Read these off the grid that follows. Indices start at 1.
1) Read off the entry directly below the smallest entry.
2) Read off the entry in row 1 and column 2.
3) Read off the entry at row 1, column 1.
4) Read off the entry in the bottom-left corner.
5) Read off the top-right entry.
6) Read off the entry in the bottom-right corner.
7) Read off the entry at row 2, column 3.
8) Read off the entry just left of -11.
-25,-21,11,25,-14,-20,11,-41,8,-10,4,1,-27
-5,-38,11,25,-14,-33,-14,-14,-6,-18,20,-20,-32
-16,16,11,-26,-14,6,8,18,-13,-6,-16,11,10
9,-38,11,17,-14,-30,-35,15,-14,-11,24,-21,-24
1) -14
2) -21
3) -25
4) 9
5) -27
6) -24
7) 11
8) -14
